Here are made-up nodes, facts about them, and rows of numbers that follow some of those facts. Name the node behind each unnamed row.

Known rows:
fesir:  6  0  1 -2 -1  0  1  1  0 -1 -1  0 -3 -1 -1 -1 -1 -1 -1  1 -2 -3 -2 -2  1  8 -2 -1  2 -2 -2
skadil: -2 -1 -1  1  0 -1  0 -3 -1 -1 -1 -1 -2 -1 -1  0 -2  0 -1  0  1  2 -1  0  0 -2  2  0 -1  1 -1
fitru:  0 -1  0  0  0  4  0  4 -2 -1 -1  0 -2  6  4 -1  3  6 -2 -2  1  3  0  3 -2  0 -4 -1  4 -2  6
skilo: -1 -2  0  6 -1 -2  0  0  7 -2  6  4  0  4  5  2 -4  1 -1  2  0 -4 -3 -2 -2  1 -2 -1  2 -1  5
dritum: -1  0 -1  1 -1  0  0 -3 -1  0 -1 -1  0 -2 -2  0 -2 -1 -1  1  0  0 -1  0  0 -2  4  0 -1  2 -1
porel:  3 -1  1 -2  1 -1  0  3  0 -2 -1  3 -2 -1  0 -1  1 -1 -2 -1 -1 -1 -2  0 -1  1 -3 -1  2 -2 -2
drofledris: -2 13 -1 -2  0 -1  3  0  2 -2 -2 14 -2 -2 -2  4 -1  6  6  6  5  5  1 -3 -1 -3  9  8 -1  5  0
zotas:  0  6 -1 -3 -1  2  0  0  0  2 -2 -1  5  0  0 -2  0 -2  0 -2 -1 -2  5  0 -2 -2  3 -1 -1  1  0
klosal:  1  1  0 -2 -1  4  0  1 -2 -2 -1  0  0  3  1 -2  1  3  1  1 -1 -2  3  2 -1  2  0 -1  1 -2  1
kesti: -2 -3  0  1  1  4  0 -2 -2 -2 -1  3  0  2  1  1 -1  1 -1 -2  3 -2 -2  3 -1 -2 -1 -1  1 -2  6
tuvo: -2 -2  0 -2  1  1  0 -3 -1  2 -1 -1 -1 -1 -1  1  0  1 -1 -1  1  1 -1  1  1 -1  1  0 -1 -1 -1
basas: -2 -2  6  3 -1 -2  0 -2 -2 -1 -1  1  1  0 -2  4  3 -3  2 -1 -1 -3 -1 -1 -2 -2  2  0 -2  5  2
netre: -2 -2  0 -3  1  2 -1 -2 -1  3 -1 -2 -2 -1 -1  2  1  2 -1 -1  3  3  2  1  3 -2  1  0  0 -1 -2
lisom: -2  6  3 -1  0  1  2  7 -1 -3  6 -2 -2 -1 -1 -1 -3 -2 -2 -1 -1  5  3 -2  4 -1 -2 -1  2 -2 -2
plomol:  1 -2  1 -1  0 -2 -1  3 -1 -2  2 -1 -2  0  2  2  1  4 -2  0 -2  5 -2 -2  1  4 -3 -1  2 -1 -2
keres:  0 -2  0 -1  0 -1 -1  1 -1 -1 -1 -1 -2 -1  1  0  2  2 -1 -2  0  5 -1 -2  1  1 -3  0  2 -2 -1
drobol: -2 -2  0 -2  3  1 -1  0 -2 -1  1 -1 -2  0  1  3 -1  4 -1 -1  3  6 -1 -1  1  0 -3 -1  2 -1  2
kostok: -2  1  0  7 -1  0  1 -3  5 -2  2 -1  4  0 -1 -1 -3 -3 -1  3 -1 -3 -2  1 -1 -2  2 -1 -1 -1 -1
boflovor: -1 -2 -1  0 -1 -1  0 -3 -1  3 -1 -2  1 -1 -1  0 -1 -1 -1  0  1 -2 -1  1  0 -2  2  0 -2  1 -1
skobrol:  3  2 -2  3 -1  1  0 -3  2  0 -1  2  6  1  0 -2  2 -2  0  0 -1 -3  1  5 -1 -1  4 -1 -1  5 -1
tigin:  2  4  0 -1 -1 -2 -1  5  3 -2  3 -1  1  5  5 -1 -2  2  0 -2 -1 -1 -2 -2 -1  2 -3 -1  3 -1  4

Some facts about the nodes:
β: belongs to class; ρ: points at
bapo	β	b; basas	β	a; berok	β	a; bevem	β	a; bezir	β	b; bidros	β	b
boflovor	β	a; bragir	β	e; bregan	β	b; brore	β	d; brugiken	β	f; budir	β	a
bukubra	β	e; debul	β	b; dipazum	β	f; dritum	β	a; drobol	β	a; drofledris	β	a
drovulem	β	b; druklal	β	a; dudrobri	β	e; fedasko	β	a; fesir	β	c; fikibes	β	b
fitru	β	e; flabir	β	a; flasobir	β	g; fludestim	β	a; flutres	β	f; fosa	β	a
gegrem	β	c; gitos	β	a; grugron	β	c; kado	β	a; kebru	β	d; kegir	β	b
keres	β	b; kesti	β	d; kinus	β	a; kirezu	β	a; klipas	β	a; klogres	β	b
klomavi	β	a; klosal	β	e; klumik	β	g; kostok	β	d; kugron	β	b; lezofen	β	a
linum	β	g; lisom	β	f; medi	β	g; mepi	β	f; mifa	β	c; mubrul	β	c
muflibis	β	b; netram	β	g; netre	β	a; nostam	β	d; nupo	β	b; papo	β	e
pekla	β	e; pesir	β	g; pestal	β	d; pitra	β	a; planasek	β	g; plastum	β	b
pleflum	β	b; plomol	β	b; ploski	β	g; pludu	β	c; plufla	β	f; pluflor	β	a
plupaplum	β	b; pluplum	β	a; pokadres	β	a; porel	β	c; poskasis	β	e; pugror	β	d
raka	β	e; redruklus	β	a; rekabrar	β	e; rodrek	β	b; ronak	β	g; rukur	β	a
ruzo	β	b; saplidrak	β	b; sata	β	b; selegim	β	e; sigin	β	a; skadil	β	a
skadren	β	a; skilo	β	d; skobrol	β	e; skogal	β	a; skunum	β	a; somemur	β	a
stabur	β	a; stazamem	β	c; steflol	β	c; stidre	β	b; stisken	β	e; stopas	β	b
sudru	β	b; tebren	β	d; teges	β	b; tigin	β	g; tigu	β	e; tiskeflis	β	d
tistim	β	f; todru	β	b; tokidon	β	b; traka	β	a; tranan	β	c; trastezan	β	a
tratiplal	β	e; trelek	β	e; tretro	β	b; trifa	β	d; triskik	β	a; trolu	β	c
trubun	β	e; tuliti	β	d; tuplil	β	c; tuvo	β	a; vaskis	β	a; vatres	β	b
veflo	β	e; vosu	β	a; vozor	β	g; vupa	β	f; zafla	β	f; zagran	β	a
zagro	β	b; zotas	β	g; zudum	β	e; zupas	β	a; bapo	ρ	ruzo; basas	ρ	traka
berok	ρ	keres; bevem	ρ	skadren; bevem	ρ	bapo; bezir	ρ	somemur; bidros	ρ	vupa; boflovor	ρ	stidre
boflovor	ρ	rukur; boflovor	ρ	poskasis; bragir	ρ	stidre; bragir	ρ	tuplil; brugiken	ρ	fedasko; budir	ρ	bregan
budir	ρ	pekla; debul	ρ	skadren; debul	ρ	rodrek; debul	ρ	mubrul; debul	ρ	fitru; dipazum	ρ	rukur
dritum	ρ	nostam; drobol	ρ	medi; drofledris	ρ	fikibes; drovulem	ρ	porel; drovulem	ρ	triskik; druklal	ρ	vatres
druklal	ρ	pokadres; druklal	ρ	sigin; dudrobri	ρ	lisom; fedasko	ρ	tuplil; fitru	ρ	medi; fitru	ρ	bregan
fludestim	ρ	skadren; fludestim	ρ	tuliti; flutres	ρ	stidre; flutres	ρ	bregan; fosa	ρ	porel; fosa	ρ	tigu
gegrem	ρ	stidre; gitos	ρ	poskasis; grugron	ρ	skadren; kado	ρ	stidre; kebru	ρ	tiskeflis; kegir	ρ	mubrul
keres	ρ	rukur; keres	ρ	pluplum; kesti	ρ	vatres; kesti	ρ	todru; kinus	ρ	mubrul; klipas	ρ	flutres
klogres	ρ	flabir; klogres	ρ	porel; klogres	ρ	bragir; klomavi	ρ	pekla; klumik	ρ	dudrobri; kostok	ρ	nupo
kugron	ρ	mepi; kugron	ρ	brore; kugron	ρ	tuplil; lezofen	ρ	tokidon; lezofen	ρ	klomavi; lezofen	ρ	vupa
lezofen	ρ	raka; linum	ρ	fedasko; medi	ρ	bapo; mepi	ρ	todru; mepi	ρ	tuplil; mepi	ρ	mubrul
mifa	ρ	nupo; muflibis	ρ	poskasis; muflibis	ρ	fitru; netram	ρ	vozor; netre	ρ	lezofen; netre	ρ	tiskeflis
netre	ρ	skogal; nostam	ρ	rukur; nostam	ρ	tuplil; nupo	ρ	lisom; nupo	ρ	nostam; papo	ρ	tuplil
papo	ρ	fitru; pekla	ρ	tuplil; pestal	ρ	vozor; pestal	ρ	stidre; planasek	ρ	todru; plastum	ρ	flutres
plastum	ρ	vozor; plastum	ρ	tigin; plastum	ρ	zudum; plastum	ρ	kegir; plastum	ρ	planasek; ploski	ρ	kinus
pludu	ρ	stidre; pludu	ρ	trastezan; pludu	ρ	todru; pludu	ρ	bragir; pludu	ρ	fitru; plufla	ρ	budir
pluflor	ρ	pekla; pluflor	ρ	tuplil; plupaplum	ρ	bregan; pokadres	ρ	vatres; pokadres	ρ	tuplil; porel	ρ	flutres
porel	ρ	todru; poskasis	ρ	tratiplal; poskasis	ρ	gegrem; pugror	ρ	stidre; pugror	ρ	drovulem; pugror	ρ	pleflum
pugror	ρ	skilo; raka	ρ	skadren; raka	ρ	tuplil; redruklus	ρ	bragir; rekabrar	ρ	zafla; rodrek	ρ	porel
rodrek	ρ	raka; ronak	ρ	traka; ronak	ρ	zafla; rukur	ρ	stidre; rukur	ρ	tuplil; ruzo	ρ	stidre
ruzo	ρ	pekla; saplidrak	ρ	bragir; saplidrak	ρ	fesir; sata	ρ	kostok; sata	ρ	fedasko; selegim	ρ	poskasis
sigin	ρ	klomavi; sigin	ρ	tuplil; skadil	ρ	nostam; skadren	ρ	stidre; skadren	ρ	tuplil; skobrol	ρ	stidre
skogal	ρ	bidros; skogal	ρ	tuplil; skogal	ρ	drobol; skunum	ρ	tratiplal; skunum	ρ	bezir; somemur	ρ	ruzo
somemur	ρ	nostam; stabur	ρ	planasek; stabur	ρ	plomol; stabur	ρ	tretro; stazamem	ρ	bragir; stazamem	ρ	pekla
steflol	ρ	kirezu; steflol	ρ	flabir; stidre	ρ	tuplil; stisken	ρ	fikibes; stopas	ρ	rukur; teges	ρ	rukur
teges	ρ	drovulem; teges	ρ	bukubra; tigu	ρ	tranan; tigu	ρ	bapo; tiskeflis	ρ	bragir; todru	ρ	pekla
todru	ρ	tuliti; tokidon	ρ	kebru; traka	ρ	vatres; trastezan	ρ	zupas; trastezan	ρ	rukur; trastezan	ρ	nostam
tratiplal	ρ	tuplil; tratiplal	ρ	tuliti; trelek	ρ	zupas; tretro	ρ	flutres; tretro	ρ	rukur; trifa	ρ	pesir
triskik	ρ	stidre; trubun	ρ	sata; trubun	ρ	bezir; trubun	ρ	pekla; tuliti	ρ	tuplil; tuvo	ρ	rukur
tuvo	ρ	pekla; tuvo	ρ	raka; vaskis	ρ	tigin; vatres	ρ	tuplil; veflo	ρ	rukur; veflo	ρ	stazamem
veflo	ρ	mubrul; vosu	ρ	pluflor; vosu	ρ	stidre; vosu	ρ	pestal; vozor	ρ	flutres; vupa	ρ	kinus
zagran	ρ	nostam; zagran	ρ	fikibes; zagro	ρ	pokadres; zagro	ρ	pekla; zagro	ρ	fitru; zotas	ρ	vozor
zotas	ρ	nostam; zudum	ρ	gegrem; zudum	ρ	bapo; zupas	ρ	tuplil

Name these rows:
No name comes twice in this set of rows, the named rows included.
-2  5 -1  0  1 -1  0  0  0 -2 -1  6 -2 -1 -1  2 -2  3  2  2  3  5  0 -2 -1 -2  4  3  0  3  1 -> zagran
-3  0 12 -2 -1 -2 -1 12 -2 -2  5 -1 -1  5 -2  9  4 -3  1 -1 -2 -3 -2 -3 -2  5 -3  1 -1 -2  5 -> zafla
-2 17 -2 -2 -1  5  3  2  1 -2 -2 16 -1 -2 -1  0  2  6  7  6  3  1  9 -3 -1 -2 11  6  0  4  1 -> stisken
 2  6  1  6 -1  9  4  2 -1 -3  2 -2 -1 -2 -2 -2 -3 -3 -1  2 -1 -2 13  1  3 -2  2 -1 -1 -1 -3 -> dudrobri

Now the same nodes, written a new way:
Named rows:
todru:   1  -2  -5   1  -6 -14  -4   5  -2  -2   7   8  -3   1 -16   2  10   7   5 -14 -11 -10   6  -3   4  -5   2   7  -4
fedasko:   7  -2 -10  -1  -4  -8  -1   4   1   4   2   5  -3  18  -8 -15  10   1   7  -6  -2   5  -5   8   7  -3   1 -11   2
tuliti:   2  -1  -1  -1  -5  -6  -2   0  -2  -3   4   9  -3   6 -19  -8  14   0  11 -12  -6 -10   0   3   4  -3   6   2  -3
pludu: -10   0   6  -3   8  -5  -5   0  -7  -3  11   4  -1 -14  14  -3   2  -7  -8   3  41   5   7  -4  -8   4   1   3   0
medi:  -4  -6  -9   2  -2   7  -5  -3  -6  -6   4   9   0  16  -9 -14  19   3   9   0   7 -15   4  -8   0  -1   5   4   2
ploski:  -9  -4 -11   0  -7  10  -5   3  -8 -11  -5   9  -2  -7  12   0   5  -1   3   0   8 -10  12 -12   7   2   1  -3  -2
kostok:  -2  -3 -13  -5   0   3   0   9  -1  -3  -7  -1 -10   9  -1 -25   7  -5  14   2   0  -4  -5   6  -1  -4   1  -6  11
flabir:  -2  -5  -1   1  -1  -6  -3  -4  -3   0  -1   4   2  42 -15   3   0  10   1   4 -10  -9  -2   8   2  -9   4 -15   3
dipazum:  -3   0  10  -8  -5 -13  -6  -5  -3  -1   0   4  -5 -18  21  -4  -4   5  -8  -5  27   2   4  -1  -5   5   3  -5  -3
nostam:   2  -5  -8  -7 -12  -8  -2   8   2  -1  -6   5 -11   6  -5 -19   4   5   7 -13 -18 -10  -2   3  -1  -4   3  -6   5
kesti: -13   6  -1   2   3  -1  -2  -8  -5  -6   5   6  -5 -19   3   2   6  -6   1  -1   9   1   4   3  10   2   3   5  -5
drobol:   3  -5  -9   2   0   1  -4  -1  -1  -4   5   9   5  18  -8  -9   3  -4   2  -1   4   3   4   6   2  -4   3 -15  -1
vatres:  -3   2  -5   3  -9 -19   0   2  -4   2   4   5  -9  -9 -20   6  18  10  10 -12  -8   0  -5  -3  17  -2   0  10  -8
gitos: -5  0 -4  2  6  0 -3 -4  0 -2  9  4  4 11 -3 -5  2  0 -9  5 15  5  2 11 -5 -4  2 -5  1
boflovor:  -6   2   5   0   4   0  -6  -5  -4  -2  12   6   3   6  11   0  -4   1 -16  -1  16   5  12  12  -8  -4   1  -3   3
zafla: -10   0   2   0  -9 -18  -1 -18   2   5 -13  -2 -10 -15   0   7  16  12  10   9  -4  -4 -23  -2  16   7   9  -6 -10
bezir:   4  -4 -12  -1  -3  -6   0  14  -2  -1   3   2  -8   4 -11 -15  14   5  13  -2  -1  -2  -2   2  -1  -7  -1   4   6
bukubra:  -6  -2   3  -6  -5 -16  -3   2  -2  -1  -1   4  -7  11 -14   2  -4   6  -4  -6 -12  -7   2   1  -3  -5   4   0   5
tebren: -10  -2  -7   0  -1   2  -2   0  -2  -7  -7   1  -6   9  -2  -3   2  -1   6  10 -10 -10  -3   2   6  -5   4  -5   5
zagran:  -5   0 -10  -3  -2   3  -2   2   0  -1  -7   1  -5  -6  13 -12  -8   0  -8   3   1  11   2   9  -3  -4  -2 -12   5
trastezan:  -1   1  -1  -2  -2  -6  -5   2  -1  -1   4   6  -1   1   6  -8  -5   2 -11  -9   5   7   9   9  -1  -4   1  -9   0

Which node is each row?
No name comes twice in this set of rows, the named rows included.
-14   3   6  -2   9   3  -6  -2  -8  -7   8   3  -2  15   6   4  -5   2  -7   9  12  -6  14   8  -8  -6   2   7   5 -> pugror
 -9   3  -1  -4   1  -4  -4   6  -6  -9   5   7  -2 -11   3   0  -4 -11  -6  -7  11   5  14   0   0   1   0  -2   0 -> veflo
-17  -1 -10   0   3   7   0  -3  -4  -8 -10  -1  -5   8   6   1  -1  -3   3  16  -3  -8  -3   3   3  -5   4  -4   7 -> trifa
 -3  -1   5  -1   1  -4  -5  -4  -1   1   8   6   3  27  -9   2  -4  12 -12  -2   3  -3   7  10  -6  -6   4  -8   2 -> triskik
-12  -3  -9  -1  -6   5  -2  -1  -6  -3  -9   2  -7   3   7  -4  10   9   3  11  -3 -10  -2  -6   4  -1   0   0   3 -> flasobir
 -8   0   1  -2   2   2  -6  -5  -2  -7   4   5  -1   4  -4  -2   0   2  -3  -5  -1 -12   8   4  -9  -5   5   2   0 -> pestal
  5  -8  -3  -3  -9  -7  -5   1  -3  -5  -4   7   0   0  10  -9   5  -9  12  -5  19  -6   0 -10  10   7   6 -18  -9 -> vupa
 -8  -3 -10   3  -2   2  -4   4  -2  -7   5   4   1 -11  -4   4   4  -2   2   3   7  -8   8  -2  -4  -5   1   4   0 -> plupaplum
  4  -1   0  -2  -5 -11  -4   0  -1   1   4   8  -2  10  -5  -7   3   5  -2 -13  -2   6   1   8   4  -4   0 -11  -2 -> zupas
-7  0  2 -4  3 -7 -4 -1 -5 -3 11  5 -2 10 -8 -1  0 -4 -5 -1 12 -2  9  4 -8 -6  4  2  5 -> skobrol
 -6  -4  -2   2  -4   0  -8 -11   3  -7   4   7   6  -8  -2   5  -8   1 -15  -1   0  -3   6   7  -8  -4   3  -8  -2 -> klipas
-12  -1 -10  -2  -1  -5  -1  -2  -1  -4  -8   0  -7   3  -6   0   1  -5   2  10  -7  -4  -6   0   7  -4   4  -6   6 -> klosal
  1  -3  -2  -3  -3  -9  -2   5  -4  -5   6  10  -3   9 -14  -8   7 -11   6 -13   2   2   7  -2   6  -2   4  -4   1 -> raka
 -1  -4  -7   0   0  -4  -4   9  -4  -4  10   4  -2   7 -11  -8  10   3   8  -3   6  -4   4   0  -6  -9   2   5   6 -> ruzo
 -6  -2  -3   0  -7  -7  -6   3  -1  -9   2   5  -3 -18   1  11  -4   8  -7  -8  -4 -10  12  -3  -7  -6   1   6  -3 -> tretro

The same nodes again, as new rows of numbers:
Some rows with their names:
raka:  -7   6 -20  20  -5  24  -2  11  11   9 -14  20 -15
budir: -17 -17   8  -4  20  -8  -4  -5 -22  -9  18  20  17
klomavi: -22 -20  10  -3  17  -7  -9  -4 -22 -12  17  28  23
mifa:   5   1   6 -16 -12  -1   3  -7   4 -11 -14  -6  25
vosu:  -5 -13   5  10   6   1  -2 -10  -5  -9   3 -18 -18
zagro: -10 -10   5 -14  -3  -3   4 -10  -6 -10   4  15  24
saplidrak:   1  -6   5 -13  -4  -1   7 -11   2  -8  -3   1  13
plupaplum:   4  -6   3 -14  -2  -1  10  -8  -2  -3   0   3  12
tokidon:   5  -2   5 -12 -10  -1  11  -1   0  -5  -7  -3  14
brore:   3  12  -1  -9   3 -24  -4  -5  16  10  10   3  -1
dipazum:  11  14  -6  12 -13   3  -7  -7 -19  18  21   9 -15
bregan:  15  -1  11 -27   9  -7   5 -13   6  -5   6   5  -6
fedasko: -21   4   6   8  10  30 -16  15   5   9 -21   4 -23
skunum: -1 -5  7  5  9  3  0 14 -9 -4 -6 -1  0
vatres: -17   8   0  -7  -9  34  -6   4  17   9 -31   5 -15
nostam:  -9  17  -7  21 -37  -1 -44   4   0  22  -3   3   6
trifa:  -5   5  -9   2  -9 -23   1   0   7   7   6  -6  10
flutres:   0  -1 -15  13  -6   5  23 -25  -4   1  21 -10 -31
berok:   0  -2   5   3   9   1  -2  12 -13   4   3  -5  -5
skilo:   7   9  -2  -7   2 -25  -4  -6  15   7  13   0  -3
flasobir:   0  13  -2 -11  16 -19 -11  -1   8   2  11  -8   5

Rows to name:
No name comes twice in this set of rows, the named rows included.
  3   3   5 -24  -6  -1   7 -12   5  -7  -6  -6  16 -> steflol
-16   3   1  14 -11  24 -30 -18 -13  19  12 -13 -51 -> rukur
 -2   3  -8  13 -16 -21  -4   5   8   0  -2  -3  25 -> kostok
 25   9   4   1  12  -9   2   1   6  -5  -1  16 -12 -> lisom
-13 -11 -20  27  -7  12  -6 -24  12  -7  -4   7 -30 -> bragir
-15  -3 -11   4  -9 -23   2  -4   6  -3   9  -1  20 -> tiskeflis
 11 -10  16  22  -4 -10 -20  20 -12 -16 -15   0  24 -> somemur
 -1   4   1 -19  -8   5  11  -7   8  -6 -13 -10  17 -> grugron
-20   2   4   5   9  26 -10  19   4   9 -18   5 -19 -> pokadres
  8   4   0 -17  -7   7  16   0   1   6  -1  -6   3 -> kegir
  7  -5 -17  16   0  -4  16   7   0  -3   5  16   9 -> fitru

